Here is a tiny trained network, its code and every weight. The questions are about switching its units off for an input and a class, where a switched-off unit gives its printed mean instead of its output.

import numpy as np


def w(rows, s, z=0):
    codes = np.array(rows[::2]) - 128.0
    scale = np.full(codes.shape[1], s)
    scale[-1] = z or s
    return codes * scale


def f(y):
    return y / 2 * (1 + np.tanh(0.7978845608 * (y + 0.044715 * y**3)))


def log_softmax(a):
    a = a - a.max(-1, keepdims=True)
    return a - np.log(np.exp(a).sum(-1, keepdims=True))


def net(x, mask):
    res = np.array(x, float).reshape(1, 7) / 4 @ E
    y = f(res @ A[0][:, :-1].T + A[0][:, -1])
    res = res + np.where(mask, y, B[0][:, -1]) @ B[0][:, :-1]
    return log_softmax(res[-1] @ U[:, :-1].T + U[:, -1])


A, B = {}, {}
E = w([
[123,141,101,125,157,193,109,121,233,107],'x0',
[147,210,149,94,185,212,159,66,160,181],'x1',
[144,187,25,93,93,149,195,55,65,182],'x2',
[183,134,163,99,81,25,149,25,2,227],'x3',
[7,134,113,47,150,79,58,73,214,182],'x4',
[39,39,189,110,135,245,213,114,207,205],'x5',
[107,100,155,117,200,99,95,100,96,104],'x6',
],0.0053)
A[0] = w([
[192,128,209,137,192,123,45,111,216,96,208],'N0',
[77,34,173,123,185,177,139,173,131,83,112],'N1',
[75,128,171,140,134,131,113,182,189,127,49],'N2',
[78,119,141,92,129,57,116,40,106,196,199],'N3',
[110,133,127,116,139,249,191,124,153,151,222],'N4',
[136,236,84,126,149,129,89,191,113,64,107],'N5',
[92,90,78,128,68,106,107,149,239,113,123],'N6',
[153,99,78,149,132,168,116,146,161,29,5],'N7',
],0.014,0.0031)
B[0] = w([
[121,120,3,148,122,127,140,104,154,141,233],'N0',
[111,136,108,138,119,159,66,182,161,185,222],'N1',
[109,139,119,103,139,99,142,171,172,82,191],'N2',
[112,121,117,78,126,114,122,71,76,127,254],'N3',
[165,139,129,157,128,186,137,84,145,142,244],'N4',
[94,100,92,115,122,100,111,118,94,160,212],'N5',
[174,118,96,117,130,165,81,198,107,96,200],'N6',
[86,127,116,120,143,100,138,91,155,157,191],'N7',
],0.018,0.011)
U = w([
[99,117,101,115,138,92,142,60,93,157,212],'0',
[147,132,223,180,113,145,144,163,139,157,67],'1',
[90,116,107,122,142,145,87,183,189,132,109],'2',
[103,180,234,117,181,97,177,134,220,56,47],'3',
[93,172,225,116,157,107,191,142,202,46,43],'4',
[93,176,186,53,169,183,131,73,189,134,3],'5',
[225,97,173,157,81,46,146,168,3,66,163],'6',
[173,167,138,160,153,221,140,115,193,146,172],'7',
],0.0073,0.0061)

Each question gives the input, the list of numbers given to net, and the class t.
The units are the neurons (one row each of A and B). Each row of codes is followed by its name. A weight is (code - 128) times the scale printed after its matrix; where a second scale follows, it is the last column's (A, B and U).
mask holds one flag per neuron, in row order. A switched-off neuron (its flag False) gives its mean, the last column of its row in B, instead of its output. The means were averaged over made-up inputs and are rounded, as every weight is.
A unit's drop is (log p(t) with every unit on - log p(t) with that unit switched off) / (log p(t) with every unit on - log p(t) with every unit switched off).
The circuit of an input: a set's keep is (log p(t) with only the set's units on - log p(t) with every unit switched off) / (log p(t) with every unit on - log p(t) with every unit switched off). Starting from all 8 units, units are removed one at a time, each time the one whose removal leaves the highest keep (on an exact tie, the one counted first), for as long as the keep stays at least 0.8.
units of the circuit, in order: the units of the circuit, biggest drop first
most important unit: the unit with the biggest drop
top k neurons: the k neurons with the biggest drops, biggest first
drop when u is switched off: that unit's drop, to one decimal
input [-5,-1,3,-6,1,1,-7], class 7: units of the circuit, in order	[N4, N3]
input [-3,1,7,-4,8,5,0], class 7: top 3 neurons	[N4, N6, N5]
input [8,-6,2,-2,-6,-3,0], class 0: most important unit	N7
input [6,-6,5,0,8,-5,-3], class 6: units of the circuit, in order	[N6, N0, N1]
input [6,7,-4,8,-5,6,3], class 7: top 2 neurons	[N4, N5]
input [-4,0,-2,-7,-7,-2,-7], class 0: top 2 neurons	[N5, N7]
input [7,-7,5,2,3,-4,3], class 6: units of the circuit, in order	[N0, N7, N1]
input [-3,-5,-4,0,-4,-1,-4], class 1: top 3 neurons	[N3, N0, N6]
input [-7,-8,2,1,-4,7,4], class 2: top 4 neurons	[N1, N4, N3, N5]
input [1,1,-5,8,-5,-7,-6], class 6: units of the circuit, in order	[N0, N7]
input [3,0,3,4,-4,1,-6], class 7: top 2 neurons	[N3, N5]
input [5,6,-1,-4,8,7,0], class 7: top 2 neurons	[N4, N5]
input [8,6,5,7,-3,5,4], class 7: top 3 neurons	[N4, N5, N7]
input [-7,1,4,8,-5,-1,6], class 6: most important unit	N0
input [-1,2,7,0,1,7,7], class 5: top 3 neurons	[N0, N3, N4]
input [5,4,-5,8,-8,8,5], class 7: drop when N4 is switched off	0.1
input [5,-2,3,3,-7,6,-4], class 7: drop when N4 is switched off	0.2
input [-3,-6,-3,-3,-6,-8,-6], class 0: drop when N7 is switched off	0.9
